Here is a tiny trained network, its code and every weight. The questions are about switching its units off for an input and a target symbol, where a switched-off unit gives its printed mean instead of its output.

import numpy as np


def w(rows, s, z=0):
    codes = np.array(rows[::2]) - 128.0
    scale = np.full(codes.shape[1], s)
    scale[-1] = z or s
    return codes * scale


def norm(h):
    return h / np.sqrt((h * h).mean(-1, keepdims=True) + 1e-5)


def softmax(a):
    e = np.exp(a - a.max(-1, keepdims=True))
    return e / e.sum(-1, keepdims=True)


def log_softmax(a):
    a = a - a.max(-1, keepdims=True)
    return a - np.log(np.exp(a).sum(-1, keepdims=True))


def net(x, mask):
    ids = ['ΔΨΩαεζθμξπτφ'.index(c) for c in x.split()]
    T = len(ids)
    res = E[ids] + P[:T]
    u = 0
    for l in range(3):
        r = norm(res)
        for j in range(2):
            rows = slice(2 * j, 2 * j + 2)
            q, k, v = (r @ M[l][rows].T for M in (Q, K, V))
            z = softmax(np.where(np.tri(T) > 0, q @ k.T / 2**0.5, -1e9)) @ v
            o = O[l][rows]
            res = res + np.where(mask[u + j], z, o[:, -1]) @ o[:, :-1]
        u += 2
    return log_softmax(norm(res)[-1] @ U[:, :-1].T + U[:, -1])


Q, K, V, O = {}, {}, {}, {}
E = w([
[138,125,156,144,110,138,111,162,180,70,143,110],'Δ',
[111,174,149,120,143,116,99,110,149,98,129,106],'Ψ',
[149,118,138,127,145,132,143,149,105,84,120,154],'Ω',
[99,149,125,182,141,92,99,128,167,135,150,155],'α',
[146,158,110,124,144,165,117,138,104,119,161,112],'ε',
[51,45,55,110,69,154,137,74,155,220,11,63],'ζ',
[107,157,135,145,145,134,178,156,128,125,140,155],'θ',
[171,122,112,130,144,113,128,84,137,92,157,133],'μ',
[156,140,128,159,152,120,131,116,102,126,98,194],'ξ',
[138,102,146,139,132,108,91,142,102,113,177,108],'π',
[177,158,158,114,157,142,102,122,142,164,113,151],'τ',
[147,102,152,136,140,138,146,155,135,140,166,149],'φ',
],0.012)
P = w([
[154,127,122,172,163,136,135,137,132,146,119,93],'0',
[129,110,134,86,176,124,104,152,150,124,147,153],'1',
[122,132,163,146,180,153,89,129,138,131,142,134],'2',
[119,121,117,144,254,151,89,153,159,136,117,106],'3',
[192,170,112,216,110,110,171,136,116,138,107,65],'4',
[150,148,111,46,67,76,116,173,134,121,177,198],'5',
[89,173,156,165,122,195,84,90,123,127,152,160],'6',
[116,100,134,126,222,120,126,149,159,119,150,118],'7',
[174,171,89,196,108,94,160,150,128,139,118,86],'8',
[148,163,124,92,97,101,134,136,115,136,148,152],'9',
],0.0096)
Q[0] = w([
[186,227,101,179,133,144,137,184,105,188,251,202],'0.h0',
[185,142,83,186,28,115,170,137,141,98,85,93],'0.h0',
[189,174,110,196,45,132,150,118,102,130,110,102],'0.h1',
[63,190,134,245,151,192,70,91,152,168,81,85],'0.h1',
],0.026)
K[0] = w([
[16,37,76,73,29,229,142,76,118,180,73,107],'0.h0',
[126,132,114,12,139,108,82,151,122,81,186,229],'0.h0',
[61,109,90,3,92,156,98,108,137,133,132,180],'0.h1',
[83,15,2,49,120,91,157,152,159,198,7,37],'0.h1',
],0.021)
V[0] = w([
[72,167,112,29,134,129,218,15,202,116,88,88],'0.h0',
[96,19,51,156,98,160,149,138,101,13,80,146],'0.h0',
[138,234,1,192,174,125,108,172,166,3,176,178],'0.h1',
[176,71,97,150,136,54,43,19,53,143,144,141],'0.h1',
],0.0092)
O[0] = w([
[145,79,221,82,167,92,47,177,128,230,150,142,38],'0.h0',
[3,165,103,157,154,110,164,200,16,175,182,124,69],'0.h0',
[181,90,50,106,149,107,101,245,90,80,162,210,254],'0.h1',
[120,146,143,133,151,46,48,35,62,50,58,116,106],'0.h1',
],0.0043,0.0067)
Q[1] = w([
[182,142,105,156,129,65,162,152,130,153,109,64],'1.h0',
[115,95,132,162,252,164,126,126,146,112,122,104],'1.h0',
[45,145,184,146,145,129,199,45,79,171,71,43],'1.h1',
[147,79,66,135,128,140,136,147,151,125,92,160],'1.h1',
],0.034)
K[1] = w([
[120,162,121,46,6,88,123,109,126,136,146,171],'1.h0',
[152,108,50,106,98,35,175,163,143,184,39,36],'1.h0',
[212,222,134,237,197,120,172,159,37,72,148,160],'1.h1',
[109,118,135,89,97,116,76,169,98,92,138,172],'1.h1',
],0.023)
V[1] = w([
[60,78,152,212,84,56,108,166,214,87,139,142],'1.h0',
[133,133,128,172,160,92,181,95,141,184,74,251],'1.h0',
[101,87,107,135,107,144,124,132,113,154,72,118],'1.h1',
[123,121,111,115,123,150,119,120,123,130,122,138],'1.h1',
],0.022)
O[1] = w([
[164,183,115,153,154,148,85,2,100,201,220,146,164],'1.h0',
[141,65,215,176,46,95,111,77,98,149,234,149,146],'1.h0',
[81,137,176,90,117,159,54,116,152,115,182,164,1],'1.h1',
[97,125,121,117,109,138,107,125,150,116,137,126,170],'1.h1',
],0.0064,0.006)
Q[2] = w([
[85,128,201,144,189,95,138,82,120,207,59,71],'2.h0',
[176,108,61,113,155,114,102,192,152,139,130,181],'2.h0',
[177,158,38,136,114,176,117,127,146,124,252,168],'2.h1',
[127,96,185,165,130,110,131,77,111,177,162,114],'2.h1',
],0.028)
K[2] = w([
[106,95,26,94,147,117,18,229,169,47,144,249],'2.h0',
[110,143,146,191,150,102,110,76,74,167,66,121],'2.h0',
[184,65,6,179,28,117,182,90,114,99,147,112],'2.h1',
[84,126,226,160,84,112,156,96,119,130,209,103],'2.h1',
],0.022)
V[2] = w([
[100,173,129,77,87,117,68,181,162,102,147,154],'2.h0',
[80,148,179,107,147,119,148,86,85,201,89,92],'2.h0',
[140,254,165,81,243,132,98,192,178,83,87,200],'2.h1',
[82,162,255,107,144,140,52,140,134,142,161,114],'2.h1',
],0.0075)
O[2] = w([
[197,130,103,115,119,60,214,142,120,122,121,98,75],'2.h0',
[117,159,87,126,91,164,49,166,163,79,174,239,45],'2.h0',
[178,190,216,183,98,114,119,106,112,156,199,182,119],'2.h1',
[231,132,3,208,166,105,196,159,140,51,120,89,1],'2.h1',
],0.0048,0.009)
U = w([
[131,202,71,96,184,180,141,153,119,167,179,99,169],'Δ',
[215,156,177,79,162,135,96,129,149,207,78,143,6],'Ψ',
[42,141,139,150,114,115,195,167,49,149,157,152,46],'Ω',
[180,105,81,124,133,119,104,43,110,117,180,154,168],'α',
[129,135,104,105,134,138,150,199,152,90,57,141,252],'ε',
[81,143,102,165,143,43,119,133,203,146,153,132,237],'ζ',
[154,44,133,139,117,158,176,180,162,195,191,132,82],'θ',
[129,130,171,159,162,63,82,118,43,111,65,170,38],'μ',
[104,33,119,173,85,100,106,138,78,65,156,92,30],'ξ',
[103,255,135,104,150,112,111,72,139,53,117,115,66],'π',
[177,104,218,155,73,126,121,136,212,57,146,99,120],'τ',
[49,103,142,106,88,173,132,79,161,190,97,95,169],'φ',
],0.0096,0.0025)

Each question gives the input, a string of symbols that net reads in full, and the target symbol t.
The units are the heads (2 rows each of Q, K, V and O). Each row of codes is followed by its name. A weight is (code - 128) times the scale printed after its matrix; where a second scale follows, it is the last column's (O and U).
mask holds one flag per head, layer by layer. A switched-off head (its flag False) gives its mean, the last column of its rows in O, instead of its output. The means were averaged over made-up inputs and are rounded, as every weight is.
A unit's drop is (log p(t) with every unit on - log p(t) with that unit switched off) / (log p(t) with every unit on - log p(t) with every unit switched off).
The circuit of an input: a set's keep is (log p(t) with only the set's units on - log p(t) with every unit switched off) / (log p(t) with every unit on - log p(t) with every unit switched off). Starting from all 6 units, units are removed one at a time, each time the one whose removal leaves the highest keep (on an exact tie, the one counted first), for as long as the keep stays at least 0.8.
circuit, biggest first: the units of the circuit, biggest drop first
which heads matter: for each layer, one digit per head in row order, 1 if its drop is at least 0.15 and else 0, layers parted by /
input ε α ε μ θ π α, target μ: circuit, biggest first => (0.h1)
input ξ ε Ψ α, target ξ: circuit, biggest first => (1.h0, 2.h1)
input α Ω φ θ α π, target φ: which heads matter => 01 / 01 / 01
input φ ε ε θ Ψ μ θ φ, target Ψ: circuit, biggest first => (0.h0, 1.h0)
input ε φ ε ε α, target φ: which heads matter => 10 / 00 / 01
input Ω ε τ μ ξ, target ε: which heads matter => 00 / 10 / 00
input ε α π φ ε μ, target π: which heads matter => 01 / 10 / 00
input φ τ ξ φ ε Ψ, target ξ: circuit, biggest first => (1.h0, 2.h1)
input ε ε ξ Δ θ μ, target ξ: circuit, biggest first => (1.h0, 2.h1)
input Ψ ε τ ε θ ε φ Ψ ε, target ε: which heads matter => 00 / 10 / 00
input α α Δ φ θ τ α Δ φ, target τ: which heads matter => 10 / 10 / 00
input ξ π τ α μ, target π: circuit, biggest first => (0.h1, 1.h0)
input θ π ξ φ ξ τ ξ, target φ: which heads matter => 10 / 01 / 01
input α ε ε τ ε Ω, target ε: circuit, biggest first => (1.h0)
input μ θ ε, target μ: which heads matter => 01 / 00 / 00
input φ φ μ α, target φ: circuit, biggest first => (2.h1, 0.h0)
input φ ξ π Ψ θ φ, target π: circuit, biggest first => (1.h0, 0.h1)
input ε α θ α μ θ ε, target α: which heads matter => 00 / 10 / 00
input ε α ε Δ φ ξ μ, target Δ: which heads matter => 01 / 10 / 00
input τ ε τ α, target τ: circuit, biggest first => (0.h0)
input ε ξ ε τ ε, target ξ: which heads matter => 00 / 10 / 00
